[ 33  -1  17 -12   2  -6 -40  32  14  22 -44  30   3  40  26  10   4 -32
 -24 -36  42  11   2 -12  24 -26 -39  14  14  -7  -4   2   7  35 -34 -19
  19  18  10 -13 -29 -20]  q428
[ 23  -5   8   5   3   0 -34  35  30 -12 -33  34 -21  48  13  -7  -6 -45
 -37 -16  26 -31  12  15  10  -5 -67  -7 -11   9   9   0 -20  53 -52 -29
  20   8  22  -2  -8 -43]  q227
[  3  48 -24   2 -21 -11  97  26   6  36 -54  46 -25  33  32  -8 -30 -37
  13  69 -12   1   4  14  -2  61 -57 -27 -29 -17 -34 -87  20  59 -25  -5
 -25 -57  94  20 -15 -77]  q175
[ 16  -7   8 -13 -28  -3 -17  27  27   1 -33  19 -20  56  14  -8  -9 -34
 -18 -36   8 -48   8   3  10  -2 -68  -4 -14  -7  15  -5 -17  49 -41 -28
 -16  23  23   8  11 -44]  q957
[ 14  47 -27   1 -20 -10  92  26   1  34 -48  42 -14  30  15  -6 -32 -46
  14  72  -4  -1   1  11   3  64 -59 -26 -35 -18 -47 -94  26  50 -17   3
 -23 -58  95  23 -15 -77]  q175
[-19  52 -19  -6   1 -38  -2  40  43  51 -39  22 -34  52  52 -39 -35 -88
   1 -11  17   2  26  28  44 -33 -39  -7  -1  25 -57   1 -45 -28 -49 -26
  21  20   1  -3  25 -68]  q175
[ 19  43 -23   5  -8 -42  28  39  36  34 -21  -3 -66 -22  22 -13 -82 -72
  38 -52  -2  26  36   1  20 -23 -27  16  19   4 -50  -3 -65 -20 -17 -34
  10  13 -24  29  65 -95]  q957
[ 45  -3  33 -21  18  -2 -26  12  23  23 -48  25  30  47  24  15   1 -31
 -12 -35  42  -7  -4 -37  16 -17 -60  27  13  11   4 -24 -12  24 -32 -25
  18   4  -1 -41 -19 -10]  q771
[ 31  -1  27  -6   5  -4 -49  26  23  46 -57  17  17  55  33  15  -7 -24
 -18 -41  59  12 -26 -12  29  -5 -56  14  -3  -2 -19 -13  -6  33 -22 -15
  13  15   4 -25 -23 -20]  q175
[ -2  17 -28  14 -16  -3  86  41  14   5 -30  39 -21   5  24 -17 -37 -46
  -1  63  -6   2  26  12 -11  66 -32 -24 -46 -20 -24 -80  12  60 -13  -1
 -27 -64  83  28 -26 -59]  q227
[ 29   2  26  -7   5  -5 -48  25  17  39 -49  24  17  52  26  19  -9 -27
 -13 -36  52  21 -15 -11  23 -15 -53  18   1   6 -13 -13  -5  34 -23 -16
  24  17   6 -21 -11 -19]  q175
[-18  41 -29 -13  -4 -38   1  38  44  40 -32  31 -29  35  57 -48 -22 -86
  -1 -21  -3 -11  46  37  46 -40 -35  -5  23  13 -45  11 -52 -28 -43 -19
  25  17  -9   4  17 -65]  q428
[-10 -37 -31  30  16  -9  20  16  15  43 -45  22 -76  -4  72  21  62 -58
  -5  -3 -29  28  16 -17  37 -39   6 -57  39 -56  15 -42 -27   3 -27 -37
  -1  23  18 -17   5 -27]  q869
[  11   46  -30    9   13  -52   12   33   28   33  -25    6  -77  -21
   12   -3  -65  -84   19  -36   -3   30   46   24   33  -28  -30   14
   21   -1  -55   23  -69  -14  -17  -44    8    5  -15   21   47 -101]  q760
[ 30 -27   1  45  49  -8  56   6 -23   6 -31 -36 -42   1  32  22  41 -11
   8  26  20  39  -9 -33 -13 -37 -17 -45  59   8  10 -57  19  12 -54 -33
  12  36  46 -30  -7 -27]  q771
[-25 -31 -37  20  12  -5  20   9   0  26 -17   5 -80 -25  57  25  42 -45
  -4  -8 -13  39  18  -1  21 -46  41 -45  19 -49  21 -25  -9   8 -20 -47
 -16  14  14 -24  23 -45]  q907
[ 27   7  12  -2   5 -10 -36  25   6  -1 -31  40 -31  65  18   9  15 -41
 -25 -22   2 -33  15  29  26 -23 -71  -2   1  -1   8  26 -19  58 -58 -39
 -13   9  36   0  -7 -65]  q760
[ 18  31 -16   4   4 -47  16  17  38  21 -11  -4 -67 -18  35 -11 -63 -85
  20 -51  11  20  26  22  33 -18 -37  18  31  17 -57   1 -84 -21  -7 -29
   7  12 -16  17  47 -74]  q278
[ 21 -26   1  35  16 -17  54   6  -8  10 -27 -43 -71 -16  41  19  39 -24
   3  -3  12  32  -5 -13  -6 -37 -14 -53  55  -6  -8 -35   4  20 -34 -29
 -16  50  32 -17   5 -18]  q278
[ 20   0 -25  22   4  -2  71  30 -13  58 -46  49 -20  15  -2  15 -36 -38
  -4  58  18  11  34  -6  -2  35 -38  -9  33   0  -6 -56  -8  33 -22   5
   7 -64  94  30 -43 -54]  q869
[-24 -43 -38  39  10 -17  36  18  -2  47  -9  11 -67 -24  44  17  48 -71
  10  -6 -13  24  13   1  47 -43  44 -55  16 -63   3 -23  -5  -3 -43 -39
 -14  28  12 -23  14 -45]  q345
[ 25   3  19  -9  -5 -12 -36  22  19  -3 -32  30 -29  58  20   5  11 -45
 -27 -15   6 -31  23  28  23 -17 -62  -4  -4  -2   2  19 -19  51 -49 -38
  -6  11  31   4  -6 -49]  q760
[ 12  21 -34   7  17 -54   6  35  20  38 -21  13 -70 -15  15  -5 -61 -79
  23 -42  -8  22  46  31  41 -29 -38  18  15  -1 -54  24 -71 -10 -10 -45
   8   2 -14  34  45 -89]  q760
[-32 -49 -35  35  17  -2  12  26  17  20  -8  20 -68 -40  48  12  44 -50
   1   3  -7  33  18  -9  29 -35  22 -56   5 -54  12 -30 -28  25 -18 -30
 -11  13   6 -10  15 -37]  q227
[ 16  28 -34  10 -24  -6  95  30  20  40 -66  39 -29  35  40 -10 -25 -51
  -7  51 -25  -9  22  12   0  78 -52 -31  -5 -25 -19 -85  -7  54 -13  -5
 -15 -65  90  19 -33 -62]  q869
[ 21 -14  15  -9  19  -1 -49  40  36  17 -42  31  23  27  24   6  -5 -47
 -22 -37  64  17   3 -22  12 -14 -38  10   0   0  -8 -14  -6  38 -27 -13
  24   2 -10 -24 -23 -21]  q227
[ -11   32  -25   -7   -7  -47   -2   32   38   54  -22   26  -43   39
   51  -46  -31 -114   15  -17   -9  -13   45   47   65  -38   -2   -8
   14   10  -56   15  -42  -53  -64  -23   19   21  -20    3   25  -69]  q345
[ 13  31 -34  18   8 -48   2  27  43  56 -20  34 -73  -2  31 -12 -72 -82
  15 -31   9   0  31  -2  42 -26 -27  19  30  16 -57  12 -81 -35 -15 -39
   9  12 -20  23  46 -95]  q52
[-16  37 -23   1  -5 -40 -18  34  58  49 -29  40 -43  53  58 -44 -31 -96
  -7  -8  14 -26  46  18  48 -45 -20 -16  19  34 -52  13 -57 -39 -41 -24
  12  22  -7   2  17 -77]  q52
[-21 -32 -21  26  15  -5  31  16   1  35 -31   4 -68 -12  46  16  51 -33
   4   9  -4  36 -15  -8  40 -35   8 -52   7 -52  -6 -45  -6  11 -33 -34
  -9  19  19 -18  14 -42]  q175
[ 19   4  -9   8   9   3  84  18 -19  32 -37  43   0   9 -28   5 -36 -31
  13  79  20  -1  31 -18   3  34 -50  -1  -1  20  -2 -71  28  27 -22  -1
   0 -81 110  24 -40 -55]  q771
[ 15  25 -26  21  -3  -2  62  30 -24  58 -33  41  -6  10 -13  13 -50 -37
  12  62  35  25  13   1   1  37 -56 -14  -7   6 -19 -61  13  40 -13  10
 -11 -48 109  27 -12 -78]  q175
[ 14 -29   9 -22   9 -14 -39  28  10  46 -33  38  20  37  20   7  -8 -61
  -8 -58  28   2  -4   7  48 -10 -33  23  11  -6  -8  -1  -9  16 -36 -11
  17  21 -16 -18  -9 -28]  q345
[ 16 -21  19  -7   4 -12 -47  20  11  30 -29  29  12  42  24  13  -7 -62
 -10 -53  33   3  -4   5  43 -16 -27  27   5 -15 -14   3   0   7 -45 -20
  20  26  -7 -20 -10 -25]  q345
[ 27   9   2 -19  -6  -4 -14  26  15   4 -47  48 -20  61  11  -8  16 -46
 -33 -15  -1 -44   9  15  22 -14 -73  -8  13   2  15   4  -9  55 -56 -30
  13  16  25   0 -11 -39]  q428
[  -5   33   -8  -29   -7  -47    8   22   56   19  -28   11  -47   40
   68  -45  -30 -105    1  -23    5  -13   40   31   47  -32  -30   -6
   15   21  -53   -2  -59  -37  -30  -20   -4   11   -9    2   12  -48]  q278
[-23  47 -21 -20   5 -43 -17  36  47  35 -26  26 -44  36  57 -32 -22 -99
   6 -17  -4   2  55  43  44 -43 -30 -15  17  13 -47  21 -55 -21 -29 -21
   7  17  -6   6  17 -77]  q760
[-15 -29 -21  32  17  -3  33   3  15  16 -27   7 -64 -14  49  16  60 -46
  12  10 -27  16  14 -28  31 -40  18 -40   0 -38  15 -46  -9  -2 -30 -41
 -15  -2  16 -35  14 -34]  q771
[ 17   5 -35  -4   5  -1  82  27 -26  40 -28  58  -7  -4  -9   1 -25 -35
  10  66  26   7  44   1  -9  13 -42 -20  22  -2  -2 -56  26  40 -32   8
   7 -60  91  34 -27 -64]  q428
[ 38  -1  12   2 -12   3 -25  21  28  16 -65  28 -24  70  20  -5   4 -49
 -40 -25   2 -41   7  14  26  10 -83  -2  14  -3   3  -3 -35  43 -62 -34
  18  17  19  -6 -13 -31]  q869
[ 12 -30 -20  19  37  -8  40  11 -17  28 -26 -28 -73   0  38  28  31 -22
   0   7  17  40  11 -10  -8 -52  13 -67  71   2   8 -33  26  17 -38 -32
   8  48  41 -13  11 -41]  q907
[ -27   29  -33  -14   -5  -49    2   32   43   51  -17   25  -41   39
   48  -50  -37 -110   14  -24  -10  -15   46   49   67  -27   -5   -8
    7    8  -58   16  -40  -47  -57  -21   19   22  -15    3   27  -75]  q345
[ 30 -15  26 -25 -10  -6 -40  31  30  26 -46  13  11  39  23  10  -2 -26
  -7 -58  37  -3   0 -27  13 -19 -47  19   9  -2   6  -4  -5  33 -25 -18
   1  13 -14 -12  -1 -19]  q957
[ 23 -25  20  -7  12 -10 -45  25  29  40 -40  48  15  51  38   6  -1 -49
 -25 -36  52  -4   4 -26  32 -16 -35  22  19   7  -6   3 -27  29 -34 -27
  -3   8  -7 -24 -23 -29]  q52
[ 19 -32 -15  44  25 -19  44  14 -28  39 -32 -29 -78  -7  22  17  30 -34
   5  15   5  27   3   3  12 -48   6 -61  58 -17   3 -18  34  -6 -63 -32
  12  57  35 -10  -1 -35]  q345
[ 14  -8 -10  43  26 -14  51  22 -15  33 -44 -26 -66   2  29  22  24 -15
   0  23  16  45 -15 -14   0 -31 -25 -61  47  -9 -11 -48  14  23 -47 -26
   4  54  48 -16  11 -50]  q175
[ 32  31 -26 -14 -21 -13  98  15   9  10 -30  35 -23  20  38  -8 -21 -57
  18  53  -8  -7  21  10  -5  59 -48 -29 -23  -8 -31 -87  23  53  -6   6
 -39 -71  94  21 -21 -65]  q278
[ 19 -27 -15  45  37  -5  38  28  -6  14 -25 -33 -67 -24  24  13  20 -13
   0  14  25  58  12 -15  -7 -38  -8 -73  52 -14   8 -31  13  27 -34 -21
  17  43  39 -16   5 -46]  q227
[   2   34  -33   -9    2  -29   12   43   45   34  -32   40  -13   27
   66  -47  -37 -102    3  -30    4   -3   49   35   28  -40  -34  -13
   15   13  -47   28  -54  -47  -40  -30    4   -6    8    6   18  -74]  q489
[-27 -40 -32  16  -1  -5  45  22   9  26 -24  -2 -65 -31  37  20  49 -44
  22 -27 -30  31  15 -28  22 -43  24 -49   7 -65  14 -38  -9  17  -4 -31
 -31  14   1 -15  38 -41]  q957
[ 37  -7 -30  11  -1   9  72  33 -18  36 -29  60  10  -8   1   5 -41 -47
   9  43  17  15  26  11 -14  20 -51 -13  19   3  -3 -37   6  15  -4  -4
  -2 -83 109  42 -24 -70]  q489
[-21  29 -32  -9  -2 -44 -11  27  58  50 -22  40 -47  45  62 -46 -37 -99
   4  -8  10 -15  42  15  52 -35 -15 -14  26  23 -53  10 -64 -39 -35 -26
   6  21  -9   6  25 -80]  q52
[  -5   32  -16  -19  -10  -24    0   36   59   25  -29   40  -17   40
   60  -51  -32 -104   -8  -27    2  -15   42   39   41  -41  -34  -17
   22   10  -48   28  -65  -47  -44  -26    5    0   15    6   23  -76]  q489
[  6  21 -44  10   7 -51  27  35  21  55  -9  17 -65 -11  17 -19 -80 -96
  25 -50 -14   7  41  37  51 -12 -13  24  15   5 -51  16 -66 -38 -33 -34
  26  10 -27  21  54 -89]  q345
[-30 -43 -27  13  -8  -8  37  22  13  27 -24   1 -64 -29  40  12  51 -35
  23 -10 -21  27   9 -25  23 -45  23 -57  15 -58   9 -45   0  17 -19 -30
 -25  20   8  -7  29 -41]  q957
[ -2   6 -27   4   5  -1  77  18 -13  38 -20  37 -12   4  -3  11 -44 -42
  -1  54  31   7  41   8  -3  29 -18 -13  13   2 -12 -52  14  32 -21  -5
 -16 -62  99  21 -25 -77]  q907
[ 12  -4  14 -20   9  -3 -48  20  27  30 -34  20  18  48  47  19  -3 -45
 -24 -53  43   9   2  -6  18 -17 -17  14  10   2  -2  -6  -6  24  -5 -25
   9  12  -2 -30 -21 -13]  q907
[ 19  -2  14 -32  20  -6 -43  14  21  23 -35  23  18  48  39  21  -2 -44
 -19 -47  50  17   3 -12  19 -19 -25  11  21  -1  -4  -6   2  30 -21 -24
   6  17   3 -32 -13 -28]  q907
[ -9  38 -17 -16  22 -36   1  20  52  34 -24  26 -16  42  53 -39 -23 -81
  16 -11  15 -22  44  11  48 -33 -37  -9   6  34 -45  -9 -41 -34 -43 -24
  24  -3  -3  -9  16 -62]  q771
[ -5   1 -33   6  -3 -10  87  26 -28  50 -21  49 -16  -1 -24   0 -46 -65
  16  64  12   8  39  16  11  23 -16 -10  13  -5 -13 -46  30  10 -34   3
  10 -54  89  31 -23 -67]  q345
[ 19 -33   4  26  29 -19  51   3  -9   6 -23 -38 -61 -15  51  15  41 -20
   2   7  23  43  -5 -11  -5 -42 -13 -57  71  -2   4 -40   1  14 -41 -25
  -8  45  37 -19  -2 -27]  q278
[-18 -31 -20  19  13 -11  33   4  14   1 -18   0 -65 -26  68  17  58 -57
   2 -14  -7  38   2  -7  28 -38   9 -54  21 -47  10 -48 -15  10 -14 -27
 -27  15  22 -32  10 -46]  q278
[ 14 -30 -14  29  12  -9  52  28 -10  21 -29 -38 -74 -16  20  19  29  -5
  17  -7   3  42   6 -27 -12 -49   1 -68  55 -14  17 -31  20  32 -35 -28
  -1  51  30  -4  23 -45]  q957
[-17  39 -26 -26 -20 -39   2  43  54  34 -19  16 -34  36  50 -44 -39 -90
  15 -28   9 -10  53  17  37 -40 -22 -20  12   7 -40   1 -47 -21 -38 -17
   9  24 -11   8  34 -74]  q957
[ 30 -11  25 -25  -7  -9 -38  29  25  25 -35  16  18  37  27  11  -7 -23
   0 -51  41   6   6 -29  12 -31 -37   7  10  -9   6 -10   0  32 -23 -19
   6  21  -6 -12  -6 -20]  q957
[ -26   18  -27  -17    3  -53    3   30   39   47  -26   23  -41   42
   49  -47  -32 -113   11  -17   -5   -8   50   49   60  -35   -8   -5
   22   13  -51   13  -34  -50  -56  -25   34   16  -14    8   25  -63]  q345
[-22 -36 -35  24 -10  -3  33  27   8  26 -11   4 -69 -25  42  18  52 -44
  22 -16 -18  30  17 -27  20 -47  31 -58   7 -58  17 -31  -8  31 -26 -35
 -33  22  15 -13  35 -51]  q957
[ 37  16 -37  13  13 -35  25  30  34  29 -21  22 -49 -22  35  -8 -72 -79
  26 -65  -1  18  22  19  22 -28 -36  11  28  -5 -58  16 -74 -36  -1 -46
  16  -8  -4  32  56 -87]  q489
[ 17   6  25 -25   8  -9 -42  26  25  35 -55  34  27  49  28  12 -14 -38
 -21 -35  54  17 -24 -18  22  -1 -66  27   8  -2 -17 -26 -16  31 -30 -12
  15  23   0 -28 -15 -27]  q175
[ 29  -2   5 -18  -3  -3 -13  20  12  -2 -31  42 -19  63  20  -4  15 -38
 -25 -17   5 -34  18  21  25 -10 -70 -12  12  -5   9   6  -6  64 -50 -27
  15  18  35   6 -10 -32]  q428
[-22  27 -31  -5   3 -45  -8  32  55  50 -22  39 -42  47  65 -49 -35 -99
   3  -8  10 -16  43  19  51 -35 -21 -10  25  28 -55  10 -61 -41 -37 -28
  11  19  -9   8  17 -75]  q52
[ 24  44 -47  -5   8 -45  29  30  31  32 -25  16 -69 -11  23 -15 -65 -67
  20 -38   2  17  36   9  22 -20 -25  11  33  -4 -53  -1 -58  -6 -33 -29
  29  12 -20  15  48 -99]  q428
[ 17 -28  20 -30   6 -21 -34  19   9  37 -40  39  16  46  17   2  -2 -59
 -13 -35  28  -8  -2   0  42 -26 -21  17  13 -16  -6  -3   7   6 -44 -24
  19  18 -15 -14 -23  -5]  q345
[ 37 -43 -12  35  30  -3  54  18 -16  13 -31  -7 -51 -14  42  20  32 -17
   4  -8  -5  39   0  -7 -10 -54 -19 -62  75 -22   2 -18  -1   5 -38 -34
  -4  38  50  -7  14 -49]  q489
[ -13   45  -17  -24   -6  -42    3   22   53   16  -23   14  -40   34
   63  -45  -25 -101    3  -26   13   -8   30   37   40  -32  -35  -11
   21   27  -52   -2  -57  -31  -34  -16   10   10   -7   -3   21  -65]  q278
[ 10  27 -33  30  19 -36   5  41  37  28 -10   4 -65 -29  16 -12 -84 -73
  18 -40  19  38  31  13  25 -10 -30  16  22   9 -53   7 -79 -11  -6 -27
  33   7 -14  23  43 -89]  q227
[-25 -34 -32  32 -10  -7  38  23  13  28 -16  -9 -71 -34  42  18  49 -47
  23 -21 -22  29  16 -27  26 -39  23 -52   3 -68   5 -30  -9  18 -10 -39
 -33  21  12 -11  35 -42]  q957
[  2  30 -33 -16 -14  -8 107  25  -1   6 -50  54 -17  16  21 -11  -6 -49
   5  63 -33  -7  22  12  -6  57 -43 -24 -14 -31 -25 -87  28  63 -21   5
 -25 -59  76  24 -28 -61]  q428
[ 28   0   9 -10   0  -3 -29   7  20   3 -29  25 -25  63  28   4   4 -41
 -29 -21  17 -38  20  18  16  -8 -42  -5   0   7  11  12  -5  46 -58 -47
  -6  11  25 -11  -5 -41]  q907
[ 34  -8 -27   0  -2   5  86  33 -14  30 -41  58  -1  -5  -4   5 -45 -49
  -1  46  14  14  34  -1 -17  16 -48 -12  18  -8  -4 -48  13   9 -10  -3
  -8 -77 110  35 -23 -71]  q489
[ 17   3  11  -4   7   0 -20  34  35  -5 -41  34 -22  50  21  -9   0 -47
 -31 -15  11 -30  12  15  19  -5 -67 -15 -12   7   6   0 -14  47 -35 -26
  14   2  19   0 -12 -33]  q227
[ 44  -7  37 -16  24  -2 -30  16  19  17 -53  30  21  55  25  14   7 -34
  -9 -30  42  -5  -2 -37  25 -18 -54  23   1  13   1 -20   3  30 -50 -28
   7   0   8 -34 -28 -16]  q771
[ 33 -27 -20  47  24  -9  40  21 -14  42 -51 -25 -73   8  49  22  38  -8
  -6   8   0  45   2 -15  -8 -37  -7 -65  87 -12  11 -38 -10  25 -52 -26
  22  53  32 -20  -3 -31]  q869
[ 19  11   9   5  -6  -6 -27  19  19  15 -50  27 -19  69  24   0   2 -43
 -27 -12  17 -29  -6  22  19   5 -86   7 -11   8  -7  -9 -17  39 -52 -28
  13  17  28  -8   0 -41]  q175
[ 12  24 -36  10   8 -55  21  21  22  45 -12  14 -68  -6  20 -13 -68 -89
  33 -48 -15   6  35  35  49 -31 -16  14  27  -8 -58  10 -57 -40 -36 -41
  39  21 -30  18  58 -88]  q345
[ 26 -30 -16  41  30 -15  47  15  -8  31 -49 -23 -83   4  51  18  29 -16
  -1   5   0  48   6 -14   1 -36 -15 -63  78 -24   9 -39  -4  17 -51 -40
  23  52  40  -8   7 -34]  q869
[ 20   6   5 -13  -1  -3 -29  11  19   7 -36  23 -35  64  31   5   0 -40
 -36 -24  13 -41  11  26  11  -2 -50  -7   1  10  15  12  -7  46 -39 -42
  -6  16  25  -3  -9 -33]  q907
